Here is a tiny trained network, its code and every weight. The questions are about switching its units off for an input and a class, where a switched-off unit gives its printed mean instead of its output.

import numpy as np


def w(rows, s, z=0):
    codes = np.array(rows[::2]) - 128.0
    scale = np.full(codes.shape[1], s)
    scale[-1] = z or s
    return codes * scale


def f(y):
    return y / 2 * (1 + np.tanh(0.7978845608 * (y + 0.044715 * y**3)))


def log_softmax(a):
    a = a - a.max(-1, keepdims=True)
    return a - np.log(np.exp(a).sum(-1, keepdims=True))


def net(x, mask):
    res = np.array(x, float).reshape(1, 8) / 4 @ E
    y = f(res @ A[0][:, :-1].T + A[0][:, -1])
    res = res + np.where(mask, y, B[0][:, -1]) @ B[0][:, :-1]
    return log_softmax(res[-1] @ U[:, :-1].T + U[:, -1])


A, B = {}, {}
E = w([
[93,92,189,170,121,123,130,26,125,255],'x0',
[92,82,59,227,189,62,93,120,95,107],'x1',
[129,127,128,130,128,130,127,128,127,127],'x2',
[42,92,192,95,49,55,80,135,90,84],'x3',
[87,230,93,151,95,88,222,46,84,80],'x4',
[121,53,90,132,62,63,242,195,202,159],'x5',
[228,76,179,189,92,112,146,85,110,64],'x6',
[144,53,40,17,93,132,116,23,137,108],'x7',
],0.0085)
A[0] = w([
[118,92,173,156,109,120,114,73,97,216,73],'n1',
[111,199,116,143,164,148,74,52,36,97,68],'n2',
[163,194,203,103,175,133,56,99,90,102,87],'n3',
[31,217,50,117,109,128,148,128,117,156,96],'n4',
[181,197,231,59,77,186,157,127,154,136,196],'n5',
[63,134,75,65,185,129,77,157,142,180,160],'n6',
[111,142,140,143,156,177,32,110,128,97,59],'n7',
[185,18,129,91,147,160,10,236,152,210,3],'n8',
[29,155,68,113,122,187,136,177,65,176,88],'n9',
[233,41,165,188,79,170,86,135,114,104,86],'n10',
[163,116,79,73,123,119,51,65,118,119,82],'n11',
[102,97,162,161,140,141,134,80,107,221,83],'n12',
[125,196,221,189,164,110,148,233,108,131,44],'n13',
[229,159,186,180,85,66,189,66,68,52,118],'n14',
[36,100,164,120,43,122,97,150,70,101,69],'n15',
[36,159,103,110,162,167,109,180,153,166,117],'n16',
[127,85,90,73,127,111,122,41,131,158,29],'n17',
[168,130,112,139,112,119,105,145,131,57,85],'n18',
[91,35,206,78,82,80,2,193,103,118,105],'n19',
[174,39,117,186,198,73,140,123,41,94,117],'n20',
[162,152,53,120,153,131,102,205,112,19,74],'n21',
[124,133,155,121,161,164,69,99,60,106,50],'n22',
[139,121,163,128,154,218,22,119,112,124,82],'n23',
[119,82,78,183,247,69,73,142,86,137,95],'n24',
[117,130,168,168,109,109,155,55,112,194,94],'n25',
[183,71,13,31,96,143,93,105,104,85,65],'n26',
[128,158,144,187,130,96,138,194,142,136,63],'n27',
[147,153,114,85,104,134,138,209,92,55,84],'n28',
[132,72,54,67,122,131,95,86,69,112,14],'n29',
[69,92,155,140,98,77,79,142,105,94,123],'n30',
[184,113,141,160,99,122,177,91,93,102,113],'n31',
[126,205,173,74,88,158,240,89,74,112,86],'n32',
[65,159,16,213,144,44,141,82,66,92,111],'n33',
[213,145,100,153,197,146,173,114,128,126,129],'n34',
[89,35,139,161,66,80,221,217,186,154,7],'n35',
[134,136,165,135,145,195,52,134,123,106,83],'n36',
[125,80,109,194,176,113,120,135,99,96,103],'n37',
[197,125,104,150,219,172,117,149,197,173,90],'n38',
[168,190,41,172,153,174,187,83,145,143,90],'n39',
[126,63,107,122,143,100,206,159,191,130,80],'n40',
[103,128,143,115,71,84,123,150,77,103,65],'n41',
[121,120,115,160,163,62,127,104,135,142,63],'n42',
[130,169,164,200,125,135,94,210,54,160,53],'n43',
[51,180,175,124,47,43,124,99,98,68,106],'n44',
[101,180,234,177,181,113,160,158,149,106,10],'n45',
[110,126,103,111,143,150,135,200,112,41,77],'n46',
],0.0092,0.0045)
B[0] = w([
[87,156,175,58,194,106,46,202,185,106,178],'n1',
[143,130,59,143,131,68,188,179,142,113,225],'n2',
[136,91,59,81,139,72,199,162,163,163,202],'n3',
[44,79,94,182,131,154,113,191,75,127,218],'n4',
[237,74,181,99,26,112,105,150,138,202,228],'n5',
[102,46,145,118,108,179,134,146,85,159,214],'n6',
[132,111,78,113,144,83,177,164,134,120,177],'n7',
[73,226,88,254,65,99,89,147,45,133,236],'n8',
[92,45,107,107,132,181,125,169,123,133,197],'n9',
[63,66,87,111,121,194,106,169,47,121,205],'n10',
[105,124,117,155,95,124,157,80,150,82,192],'n11',
[91,192,193,50,204,105,66,149,175,95,180],'n12',
[96,109,150,171,85,153,120,6,174,23,231],'n13',
[40,67,97,127,131,191,123,205,75,131,238],'n14',
[180,137,120,84,163,157,160,82,129,171,188],'n15',
[114,66,121,106,119,180,123,144,124,132,205],'n16',
[92,130,149,145,118,132,110,75,192,58,181],'n17',
[74,110,159,81,165,132,90,173,139,128,173],'n18',
[162,190,116,145,146,182,148,86,64,170,236],'n19',
[157,98,168,126,90,147,131,161,114,141,199],'n20',
[112,179,189,69,192,87,74,171,166,134,244],'n21',
[124,123,74,57,144,107,197,151,171,118,175],'n22',
[133,148,84,132,122,80,161,163,134,131,198],'n23',
[216,96,176,96,52,108,100,117,122,211,218],'n24',
[93,171,151,72,181,111,82,185,168,103,181],'n25',
[86,126,160,142,102,132,112,46,181,64,239],'n26',
[112,122,124,105,102,117,124,81,155,96,185],'n27',
[120,166,164,80,176,111,77,173,161,131,204],'n28',
[134,103,158,147,118,149,145,73,199,90,185],'n29',
[151,148,158,120,138,153,155,98,105,168,187],'n30',
[57,96,104,159,160,158,143,171,116,104,179],'n31',
[161,162,151,253,52,82,82,168,86,148,214],'n32',
[202,123,164,180,39,93,82,139,96,173,248],'n33',
[156,151,124,110,170,173,139,99,91,149,205],'n34',
[146,103,33,93,158,60,196,162,179,128,224],'n35',
[142,126,77,148,115,91,144,121,125,112,177],'n36',
[155,101,147,109,101,122,136,123,124,148,178],'n37',
[168,164,148,145,165,171,157,77,83,161,203],'n38',
[180,185,125,149,200,168,150,79,97,130,222],'n39',
[153,160,56,112,146,78,188,130,153,134,188],'n40',
[139,168,122,131,169,156,150,121,126,131,162],'n41',
[146,161,135,124,106,123,122,151,151,151,146],'n42',
[88,118,152,144,96,133,156,49,182,58,202],'n43',
[177,192,105,142,190,183,144,63,65,168,211],'n44',
[98,87,143,144,129,137,151,45,180,58,187],'n45',
[119,156,175,83,169,126,86,159,164,117,201],'n46',
],0.0088,0.012)
U = w([
[134,122,41,98,136,24,239,150,151,107,89],'0',
[87,110,162,131,83,143,132,16,178,38,128],'1',
[98,182,201,60,203,100,35,172,149,107,108],'2',
[107,196,101,189,81,111,98,137,44,121,252],'3',
[184,189,133,109,192,224,182,60,62,156,113],'4',
[59,18,115,105,113,220,126,180,61,116,100],'5',
[218,86,196,100,10,94,101,139,122,168,105],'6',
],0.011,0.012)

Each question gives the input, the list of numbers given to net, and the class t.
The units are the neurons (one row each of A and B). Each row of codes is followed by its name. A weight is (code - 128) times the scale printed after its matrix; where a second scale follows, it is the last column's (A, B and U).
mask holds one flag per neuron, in row order. A switched-off neuron (its flag False) gives its mean, the last column of its row in B, instead of its output. The means were averaged over made-up inputs and are rounded, as every weight is.
A unit's drop is (log p(t) with every unit on - log p(t) with that unit switched off) / (log p(t) with every unit on - log p(t) with every unit switched off).
The circuit of an input: a set's keep is (log p(t) with only the set's units on - log p(t) with every unit switched off) / (log p(t) with every unit on - log p(t) with every unit switched off). Starting from the 12 units with the biggest drops (on a tie, the unit counted first), units are removed one at a time, each time the one whose removal leaves the highest keep (on an exact tie, the one counted first), for as long as the keep stays at least 0.8.
circuit, biggest first: the units of the circuit, biggest drop first
unit that matters most: the unit with the biggest drop
k most important neurons: the k neurons with the biggest drops, biggest first
drop when u is switched off: that unit's drop, to one decimal
input [2,4,-7,4,-6,5,7,6], class 5: unit that matters most -> n10
input [-4,3,2,7,-5,1,8,8], class 1: 3 most important neurons -> [n26 n29 n11]
input [7,6,-3,4,2,1,-6,3], class 2: 2 most important neurons -> [n12 n1]
input [4,3,1,4,6,-7,-3,7], class 0: 3 most important neurons -> [n2 n13 n22]
input [-1,-1,1,-3,4,-6,-8,7], class 5: 3 most important neurons -> [n4 n6 n9]
input [-6,-6,5,0,2,-1,0,-7], class 1: 2 most important neurons -> [n13 n45]
input [1,3,-8,-5,7,5,1,7], class 1: 4 most important neurons -> [n17 n26 n8 n29]
input [1,7,8,2,-2,-1,8,-4], class 5: 2 most important neurons -> [n10 n14]
input [5,6,1,-3,-8,-2,4,-3], class 3: 2 most important neurons -> [n8 n5]
input [-5,-7,-1,1,1,2,-5,3], class 6: 2 most important neurons -> [n5 n14]
input [-3,-6,3,2,3,-4,-3,-5], class 6: 2 most important neurons -> [n5 n32]
input [6,-7,5,5,5,0,-5,-6], class 6: 4 most important neurons -> [n5 n32 n26 n21]
input [8,8,7,-1,-6,2,6,5], class 2: 4 most important neurons -> [n1 n12 n25 n5]
input [7,-1,1,3,8,-4,5,3], class 3: 2 most important neurons -> [n32 n21]
input [5,4,3,-1,-8,-2,4,-4], class 3: circuit, biggest first -> [n8]
input [-2,-8,7,-2,4,-7,1,-2], class 6: 4 most important neurons -> [n5 n32 n35 n40]
input [-3,3,5,-8,-2,6,3,-5], class 4: 2 most important neurons -> [n38 n34]
input [-1,-6,-2,-4,6,0,5,3], class 3: drop when n14 is switched off -> 0.5
input [1,-7,-6,6,-7,7,5,0], class 0: drop when n35 is switched off -> 1.6
input [-3,8,-8,2,7,3,5,-4], class 6: circuit, biggest first -> [n33]
input [6,6,-7,-6,-1,-3,-2,1], class 2: drop when n12 is switched off -> 1.1
input [-1,-3,-8,4,-6,-7,-1,7], class 0: drop when n13 is switched off -> 0.2
